Below is a small trained network, with its code and all its weights. Each question gives an input and a target symbol and asks what happens when units are switched off, that is, made to give their printed mean instead of their output.

import numpy as np


def w(rows, s, z=0):
    codes = np.array(rows[::2]) - 128.0
    scale = np.full(codes.shape[1], s)
    scale[-1] = z or s
    return codes * scale


def norm(h):
    return h / np.sqrt((h * h).mean(-1, keepdims=True) + 1e-5)


def f(y):
    return np.maximum(y, 0)


def softmax(a):
    e = np.exp(a - a.max(-1, keepdims=True))
    return e / e.sum(-1, keepdims=True)


def log_softmax(a):
    a = a - a.max(-1, keepdims=True)
    return a - np.log(np.exp(a).sum(-1, keepdims=True))


def net(x, mask):
    ids = ['ΓΛΠαδεζημξψω'.index(c) for c in x.split()]
    T = len(ids)
    res = E[ids] + P[:T]
    u = 0
    for l in range(3):
        r = norm(res)
        for j in range(2):
            rows = slice(2 * j, 2 * j + 2)
            q, k, v = (r @ M[l][rows].T for M in (Q, K, V))
            z = softmax(np.where(np.tri(T) > 0, q @ k.T / 2**0.5, -1e9)) @ v
            o = O[l][rows]
            res = res + np.where(mask[u + j], z, o[:, -1]) @ o[:, :-1]
        u += 2
        y = f(norm(res) @ A[l][:, :-1].T + A[l][:, -1])
        res = res + np.where(mask[u : u + 4], y, B[l][:, -1]) @ B[l][:, :-1]
        u += 4
    return log_softmax(norm(res)[-1] @ U[:, :-1].T + U[:, -1])


Q, K, V, O, A, B = {}, {}, {}, {}, {}, {}
E = w([
[110,84,121,66,56,144,97,162,137],'Γ',
[69,51,61,140,69,138,126,133,139],'Λ',
[66,52,94,142,89,129,99,131,137],'Π',
[96,74,69,114,34,146,156,150,94],'α',
[130,161,104,173,203,135,174,138,160],'δ',
[160,153,79,144,188,114,154,163,185],'ε',
[104,108,99,139,16,59,78,159,110],'ζ',
[172,168,68,153,191,98,118,193,148],'η',
[134,191,127,144,155,51,172,115,156],'μ',
[100,102,123,149,136,69,78,124,56],'ξ',
[171,112,119,160,177,163,155,184,134],'ψ',
[80,33,250,137,72,95,212,187,101],'ω',
],0.0019)
P = w([
[58,195,143,65,186,247,165,69,112],'0',
[44,149,35,182,152,109,159,170,140],'1',
[96,135,48,162,142,72,148,183,137],'2',
[120,133,119,174,120,90,123,127,109],'3',
[151,135,143,193,110,102,139,120,104],'4',
[170,117,123,209,128,109,167,168,103],'5',
],0.0012)
Q[0] = w([
[80,38,163,105,35,143,63,1,30],'0.h0',
[222,225,235,85,221,215,149,10,234],'0.h0',
[140,167,99,180,129,98,158,134,202],'0.h1',
[32,57,117,91,54,133,16,36,14],'0.h1',
],0.0051)
K[0] = w([
[231,34,50,253,92,17,137,250,142],'0.h0',
[38,172,25,62,98,144,77,139,168],'0.h0',
[110,116,131,94,169,199,146,174,172],'0.h1',
[162,91,17,242,59,26,43,164,58],'0.h1',
],0.0042)
V[0] = w([
[76,194,114,135,132,43,132,38,87],'0.h0',
[122,135,135,159,217,111,48,144,2],'0.h0',
[83,187,220,77,138,111,144,83,121],'0.h1',
[164,63,145,186,111,188,174,124,106],'0.h1',
],0.0027)
O[0] = w([
[83,188,158,120,133,199,106,253,108,81],'0.h0',
[24,111,92,52,73,121,59,140,19,250],'0.h0',
[158,92,91,191,129,138,108,68,148,52],'0.h1',
[126,164,141,119,200,102,75,169,77,200],'0.h1',
],0.0031,0.0013)
A[0] = w([
[212,149,87,149,121,48,153,6,210,86],'0.n0',
[70,60,153,99,132,117,51,202,152,10],'0.n1',
[82,182,110,82,119,157,87,26,222,90],'0.n2',
[151,139,147,215,131,87,141,205,55,196],'0.n3',
],0.0022,0.0013)
B[0] = w([
[212,106,145,173,196,251,130,220,82,165],'0.n0',
[133,192,75,116,66,155,253,144,71,159],'0.n1',
[202,83,157,171,104,35,32,173,170,137],'0.n2',
[108,197,137,69,204,123,124,109,197,250],'0.n3',
],0.0021,0.0027)
Q[1] = w([
[184,182,81,190,208,177,53,114,242],'1.h0',
[118,40,98,125,145,208,78,24,58],'1.h0',
[55,122,89,80,75,32,131,207,116],'1.h1',
[29,13,186,71,3,72,97,87,34],'1.h1',
],0.0048)
K[1] = w([
[132,146,82,133,201,202,182,82,192],'1.h0',
[108,34,54,117,72,184,130,91,126],'1.h0',
[95,67,180,135,84,120,143,174,74],'1.h1',
[143,125,183,142,116,3,191,221,94],'1.h1',
],0.0055)
V[1] = w([
[167,175,72,127,74,80,116,166,78],'1.h0',
[135,154,77,82,160,196,234,153,112],'1.h0',
[166,151,32,129,143,117,6,107,167],'1.h1',
[105,208,43,159,113,84,174,181,166],'1.h1',
],0.0026)
O[1] = w([
[84,116,106,186,91,203,84,98,99,139],'1.h0',
[114,150,106,67,47,67,223,69,17,254],'1.h0',
[202,122,60,10,105,251,82,82,13,89],'1.h1',
[125,162,125,165,67,147,42,40,205,175],'1.h1',
],0.0022,0.0021)
A[1] = w([
[85,213,72,112,153,135,137,124,147,96],'1.n0',
[133,167,182,182,108,132,156,84,203,106],'1.n1',
[107,113,83,64,74,120,113,133,107,54],'1.n2',
[144,82,75,63,105,91,63,1,96,4],'1.n3',
],0.0035,0.0024)
B[1] = w([
[178,86,210,128,67,149,125,139,127,249],'1.n0',
[112,61,86,102,122,112,119,181,125,192],'1.n1',
[35,143,149,187,141,122,123,96,133,240],'1.n2',
[225,68,129,249,20,34,119,4,13,196],'1.n3',
],0.0037,0.0016)
Q[2] = w([
[73,73,252,67,148,190,76,164,137],'2.h0',
[254,238,5,107,190,121,194,184,139],'2.h0',
[15,87,139,138,35,144,68,67,57],'2.h1',
[213,53,57,42,159,183,134,73,30],'2.h1',
],0.0048)
K[2] = w([
[82,221,17,204,33,124,59,139,184],'2.h0',
[84,41,244,52,118,213,228,27,180],'2.h0',
[93,179,65,180,38,69,127,159,3],'2.h1',
[107,56,89,63,109,216,72,37,164],'2.h1',
],0.0048)
V[2] = w([
[187,251,40,184,121,129,76,147,123],'2.h0',
[85,101,35,122,123,64,68,153,154],'2.h0',
[97,112,64,98,14,127,231,89,40],'2.h1',
[68,73,42,95,136,160,150,71,207],'2.h1',
],0.0026)
O[2] = w([
[141,204,5,142,23,80,219,81,183,74],'2.h0',
[173,206,44,116,150,79,81,190,98,112],'2.h0',
[246,140,57,29,202,96,79,189,144,255],'2.h1',
[147,224,151,172,250,71,59,47,131,111],'2.h1',
],0.0026,0.0031)
A[2] = w([
[156,44,94,203,68,46,72,1,17,5],'2.n0',
[164,133,148,133,48,148,97,176,211,65],'2.n1',
[127,147,146,42,97,55,108,148,152,31],'2.n2',
[206,123,186,157,153,165,171,96,221,138],'2.n3',
],0.0034,0.002)
B[2] = w([
[179,28,196,251,24,2,83,49,20,254],'2.n0',
[209,165,146,203,177,161,122,121,119,152],'2.n1',
[110,85,155,163,174,222,209,47,89,155],'2.n2',
[43,155,69,65,62,82,53,102,144,179],'2.n3',
],0.0029,0.003)
U = w([
[75,248,152,100,244,51,28,7,208,114],'Γ',
[231,228,23,244,107,184,22,147,246,253],'Λ',
[5,208,80,56,51,152,18,240,12,99],'Π',
[230,77,65,18,236,90,203,154,51,149],'α',
[235,201,230,192,12,245,217,241,124,89],'δ',
[84,228,7,17,24,58,161,19,212,75],'ε',
[46,206,210,213,173,242,246,30,13,69],'ζ',
[61,59,204,215,248,236,3,63,138,90],'η',
[132,27,14,237,147,221,217,7,230,51],'μ',
[162,26,135,222,23,11,55,33,33,95],'ξ',
[24,99,227,207,162,4,163,239,228,161],'ψ',
[119,2,225,8,13,231,55,92,222,94],'ω',
],0.0056,0.0024)

Each question gives the input, a string of symbols that net reads in full, and the target symbol t.
The units are the heads (2 rows each of Q, K, V and O) and the neurons (one row each of A and B). Each row of codes is followed by its name. A weight is (code - 128) times the scale printed after its matrix; where a second scale follows, it is the last column's (O, A, B and U).
mask holds one flag per unit, layer by layer, with each layer's heads first. A switched-off unit (its flag False) gives its mean, the last column of its rows in O or B, instead of its output. The means were averaged over made-up inputs and are rounded, as every weight is.
A unit's drop is (log p(t) with every unit on - log p(t) with that unit switched off) / (log p(t) with every unit on - log p(t) with every unit switched off).
top k neurons: the k neurons with the biggest drops, biggest first
top k neurons in layer l: the k neurons of layer l with the biggest drops, biggest first
which heads matter: for each layer, one digit per head in row order, 1 if its drop is at least 0.15 and else 0, layers parted by /
input α ψ α ξ ζ, target Π: top neuron : 1.n3
input α α Π, target α: which heads matter : 10 / 10 / 01
input ψ ψ ψ μ, target α: top 2 neurons : 0.n0, 2.n0
input ψ α ψ ζ Γ α, target Λ: which heads matter : 11 / 10 / 00
input ε ψ Π δ ε, target ε: which heads matter : 11 / 00 / 10
input Γ δ δ μ ψ, target μ: which heads matter : 11 / 00 / 01
input α Π ψ, target ψ: top 2 neurons : 0.n3, 2.n0
input ψ α ζ δ μ μ, target α: which heads matter : 10 / 01 / 00
input ξ ζ η ω ε α, target ψ: which heads matter : 01 / 01 / 00
input ψ α α α δ ε, target α: which heads matter : 10 / 00 / 00
input Π Λ ψ α ξ Λ, target Π: which heads matter : 10 / 00 / 00
input ψ Γ ψ α α α, target α: which heads matter : 11 / 00 / 01
input α ξ α α Γ, target α: which heads matter : 11 / 00 / 11
input Π ψ δ ξ ε ψ, target ζ: which heads matter : 10 / 11 / 01
input ψ η δ ψ, target α: which heads matter : 10 / 00 / 00
input μ ζ ψ δ, target Λ: which heads matter : 11 / 00 / 00
input ψ ψ Λ α ξ, target Π: top 2 neurons : 1.n3, 2.n0
input Γ α ζ, target Λ: which heads matter : 10 / 01 / 00
input δ δ μ ψ ψ μ, target ω: top 3 neurons : 1.n0, 2.n3, 2.n0
input ψ ξ ε Λ α, target μ: top 2 neurons : 2.n2, 2.n0
input Π ψ ψ η ψ, target ζ: top 2 neurons in layer 0 : 0.n2, 0.n3
input δ ψ δ ω η, target ω: top neuron : 1.n0
input μ Λ α ξ, target Π: top neuron in layer 2 : 2.n0
input μ ζ ψ μ, target Λ: top 2 neurons in layer 2 : 2.n1, 2.n0
input δ δ Π, target ζ: top 4 neurons : 2.n2, 1.n0, 0.n1, 2.n0
input ω ψ ω δ, target η: top 2 neurons : 0.n0, 2.n0
input ψ ψ α Γ ζ, target Λ: top 2 neurons : 1.n3, 2.n0
input ψ μ ψ δ, target α: top 2 neurons : 0.n0, 2.n0
